[[136 147 152 142 131 110 130 154 108 107]
 [126 139 129 125 129 143 126 115 135 126]
 [130 124 105 125 126 116 132 105 145 128]]
|
[[126 139 129 125 129 143 126 115 135 126]]

[[137 122 128 144 137 131 112 134 143 117 125]
 [109 129 120 102 126 146 136 121 117 137 139]
 [122 129 123 110 130 134 130 109 120 135 141]
 [123 140 133 122 120 133 154 124 119 133 127]]
|
[[109 129 120 102 126 146 136 121 117 137 139]
 [123 140 133 122 120 133 154 124 119 133 127]]

[[133 130]
 [ 99 116]
 [116 107]
 [153 149]
 [120 126]
 [135 154]
 [105 109]
 [151 137]
 [127 128]
 [120 129]]
|
[[ 99 116]
 [153 149]
 [135 154]
 [151 137]
 [120 129]]

[[121 120]
 [134  98]
 [122 116]
 [121 121]
 [136 112]
 [128 112]
 [126  98]
 [127 118]
 [138 101]
 [122 100]
 [122 134]]
|
[[134  98]
 [121 121]
 [128 112]
 [127 118]
 [122 100]]

[[102 130 107 110 145 150]
 [104 128 108  99 145 153]
 [105 142 103 111 145 148]
 [104 131 105 116 145 148]
 [109 138 106 109 151 151]
 [106 151 108 108 148 134]
 [108 144 107 109 134 150]
 [123 107 110 119 145 150]
 [103 148 107 105 145 133]
 [109 131 105 112 141 151]
 [105 133 109 108 141 147]
 [104 132 103 110 148 150]]
|
[[104 128 108  99 145 153]
 [104 131 105 116 145 148]
 [106 151 108 108 148 134]
 [123 107 110 119 145 150]
 [109 131 105 112 141 151]
 [104 132 103 110 148 150]]

[[128 124 121 138 129 121 116 131 130 107 126 127]
 [128 124 113 142 140 130 126 131 111 126 127 127]
 [128 124 124 127 129 128 126 131 130 126 126 127]
 [128 129 121 127 129 128 126 131 130 126 128 127]
 [128 124 121 127 129 128 126 131 130 126 127 127]
 [128 124 139 127 129 128 126 130 124 127 121 127]]
|
[[128 124 113 142 140 130 126 131 111 126 127 127]
 [128 129 121 127 129 128 126 131 130 126 128 127]
 [128 124 139 127 129 128 126 130 124 127 121 127]]
---
[[131 125 116 124 136 134 125 124]
 [131 123 109 123 117 128 127 129]
 [126 132 128 131 131 131 129 132]
 [128 128 134 140 131 131 124 130]
 [132 122 125 132 131 118 127 127]
 [130 134 108 128 117 132 121 133]
 [125 133 143 118 133 119 127 129]
 [126 125 119 128 130 126 124 121]
 [128 128 115 119 105 120 130 126]
 [124 136 136 122 133 133 127 133]
 [128 136 123 127 135 129 126 132]
 [127 147 130 133 112 135 126 129]]
|
[[125 133 143 118 133 119 127 129]
 [124 136 136 122 133 133 127 133]
 [128 128 134 140 131 131 124 130]
 [127 147 130 133 112 135 126 129]
 [126 132 128 131 131 131 129 132]
 [132 122 125 132 131 118 127 127]
 [128 136 123 127 135 129 126 132]
 [126 125 119 128 130 126 124 121]
 [131 125 116 124 136 134 125 124]
 [128 128 115 119 105 120 130 126]
 [131 123 109 123 117 128 127 129]
 [130 134 108 128 117 132 121 133]]

[[129 125 132 127 130 132 129 131 133 125 131 128 131 132 132]
 [133 129 111 131 105 117 140 107 107 128 121 141 111 108 128]
 [122 132 123 131 126 121 125 124 124 131 123 125 129 123 121]]
|
[[129 125 132 127 130 132 129 131 133 125 131 128 131 132 132]
 [122 132 123 131 126 121 125 124 124 131 123 125 129 123 121]
 [133 129 111 131 105 117 140 107 107 128 121 141 111 108 128]]

[[148 140 126 106  99 117 125]
 [111 105 115 125 145 142 144]
 [128 143 146 152 137 123 113]
 [137 121 112 100 107 127 138]
 [148 148 135 120 103 114 117]]
|
[[128 143 146 152 137 123 113]
 [148 148 135 120 103 114 117]
 [148 140 126 106  99 117 125]
 [111 105 115 125 145 142 144]
 [137 121 112 100 107 127 138]]

[[113 117 133 141 138 137 136 111 106 119 135 148 149]
 [137 133 130 116 149 127 126 144 125 130 115 104 131]
 [135 123 132 145 107 157 142 122 129 147 147 107 102]
 [138 132 115 124 111 144 114 140 107 109 156 144 115]
 [133 122 111 107 128 115 118 120 150 148 111 149 108]
 [126 138 140 133 140 138 124 124 123 128 133 106 107]]
|
[[126 138 140 133 140 138 124 124 123 128 133 106 107]
 [113 117 133 141 138 137 136 111 106 119 135 148 149]
 [135 123 132 145 107 157 142 122 129 147 147 107 102]
 [137 133 130 116 149 127 126 144 125 130 115 104 131]
 [138 132 115 124 111 144 114 140 107 109 156 144 115]
 [133 122 111 107 128 115 118 120 150 148 111 149 108]]

[[107 106 113]
 [109 107 115]]
|
[[109 107 115]
 [107 106 113]]

[[101 128 123 120 130 122 131]
 [103 135 130 121 125 125 135]
 [113 115 112 121 139 120 122]
 [107 138 134 123 122 127 136]
 [101 131 125 120 128 123 133]
 [102 126 121 120 131 121 130]
 [107 119 115 120 136 120 125]
 [105 137 132 122 123 126 136]
 [104 121 117 120 134 120 127]
 [103 124 119 120 133 120 129]
 [110 117 113 121 137 120 124]
 [102 133 128 121 126 124 134]]
|
[[107 138 134 123 122 127 136]
 [105 137 132 122 123 126 136]
 [103 135 130 121 125 125 135]
 [102 133 128 121 126 124 134]
 [101 131 125 120 128 123 133]
 [101 128 123 120 130 122 131]
 [102 126 121 120 131 121 130]
 [103 124 119 120 133 120 129]
 [104 121 117 120 134 120 127]
 [107 119 115 120 136 120 125]
 [110 117 113 121 137 120 124]
 [113 115 112 121 139 120 122]]

[[114 156 124 125 132 132 130 140 129 125]
 [111 156 131 125 138 143 126 140 119 116]]
|
[[111 156 131 125 138 143 126 140 119 116]
 [114 156 124 125 132 132 130 140 129 125]]

[[144 107 122 106 129 105 146 135 121 146 122 104 116 111 117]
 [117 126 127 126 141 126 117 139 134 107 137 126 137 127 137]]
|
[[117 126 127 126 141 126 117 139 134 107 137 126 137 127 137]
 [144 107 122 106 129 105 146 135 121 146 122 104 116 111 117]]
